Here is a tiny trained network, its code and every weight. The questions are about switching its units off for an input and a class, where a switched-off unit gives its printed mean instead of its output.

import numpy as np


def w(rows, s, z=0):
    codes = np.array(rows[::2]) - 128.0
    scale = np.full(codes.shape[1], s)
    scale[-1] = z or s
    return codes * scale


def f(y):
    return np.maximum(y, 0)


def log_softmax(a):
    a = a - a.max(-1, keepdims=True)
    return a - np.log(np.exp(a).sum(-1, keepdims=True))


def net(x, mask):
    res = np.array(x, float).reshape(1, 5) / 4 @ E
    y = f(res @ A[0][:, :-1].T + A[0][:, -1])
    res = res + np.where(mask, y, B[0][:, -1]) @ B[0][:, :-1]
    return log_softmax(res[-1] @ U[:, :-1].T + U[:, -1])


A, B = {}, {}
E = w([
[160,99,133,1,197,115],'x0',
[221,27,178,162,45,136],'x1',
[46,131,237,73,60,118],'x2',
[168,110,111,99,154,28],'x3',
[193,187,107,145,188,135],'x4',
],0.0088)
A[0] = w([
[97,146,113,49,249,141,186],'n0',
[145,177,70,157,132,151,67],'n1',
[45,135,192,48,150,106,254],'n2',
[125,169,40,201,175,89,162],'n3',
[131,135,148,123,68,138,225],'n4',
[123,69,109,227,49,114,80],'n5',
[90,191,203,130,148,114,233],'n6',
],0.011,0.0048)
B[0] = w([
[133,35,47,80,124,163,231],'n0',
[66,118,90,140,177,225,171],'n1',
[157,83,214,69,159,145,247],'n2',
[138,254,83,241,194,193,223],'n3',
[120,182,206,148,176,115,191],'n4',
[135,150,87,212,39,217,212],'n5',
[193,165,192,157,92,183,211],'n6',
],0.0092,0.012)
U = w([
[84,105,56,40,164,33,7],'0',
[67,119,139,140,43,230,133],'1',
[123,234,43,194,255,146,147],'2',
[112,189,228,133,133,99,254],'3',
[142,61,102,32,255,35,55],'4',
],0.0084,0.007)

Each question gives the input, the list of numbers given to net, and the class t.
The units are the neurons (one row each of A and B). Each row of codes is followed by its name. A weight is (code - 128) times the scale printed after its matrix; where a second scale follows, it is the last column's (A, B and U).
mask holds one flag per neuron, in row order. A switched-off neuron (its flag False) gives its mean, the last column of its row in B, instead of its output. The means were averaged over made-up inputs and are rounded, as every weight is.
A unit's drop is (log p(t) with every unit on - log p(t) with that unit switched off) / (log p(t) with every unit on - log p(t) with every unit switched off).
The circuit of an input: a set's keep is (log p(t) with only the set's units on - log p(t) with every unit switched off) / (log p(t) with every unit on - log p(t) with every unit switched off). Starting from all 7 units, units are removed one at a time, each time the one whose removal leaves the highest keep (on an exact tie, the one counted first), for as long as the keep stays at least 0.8.
circuit, biggest first: the units of the circuit, biggest drop first
most important unit: the unit with the biggest drop
k most important neurons: the k neurons with the biggest drops, biggest first
drop when u is switched off: that unit's drop, to one decimal
input [1,-4,4,-6,-6], class 3: circuit, biggest first	n5, n2
input [-1,-4,4,1,3], class 3: circuit, biggest first	n5, n2
input [-7,-4,4,-4,-1], class 3: most important unit	n0
input [-8,-6,5,8,-1], class 3: circuit, biggest first	n2, n0
input [4,-8,-5,0,-8], class 4: circuit, biggest first	n0, n5
input [5,1,-2,-3,4], class 4: circuit, biggest first	n3, n5
input [5,6,-1,6,-3], class 4: 3 most important neurons	n5, n3, n6
input [2,4,-3,5,0], class 4: 2 most important neurons	n3, n5
input [3,2,5,4,1], class 4: 3 most important neurons	n5, n3, n2
input [1,8,4,-2,8], class 3: 2 most important neurons	n0, n4
input [-4,-7,3,5,-7], class 3: drop when n2 is switched off	0.1
input [5,-1,6,-8,-6], class 3: drop when n5 is switched off	0.1
input [-2,-6,6,-3,-5], class 3: drop when n5 is switched off	0.1
input [5,-8,3,1,3], class 4: circuit, biggest first	n0
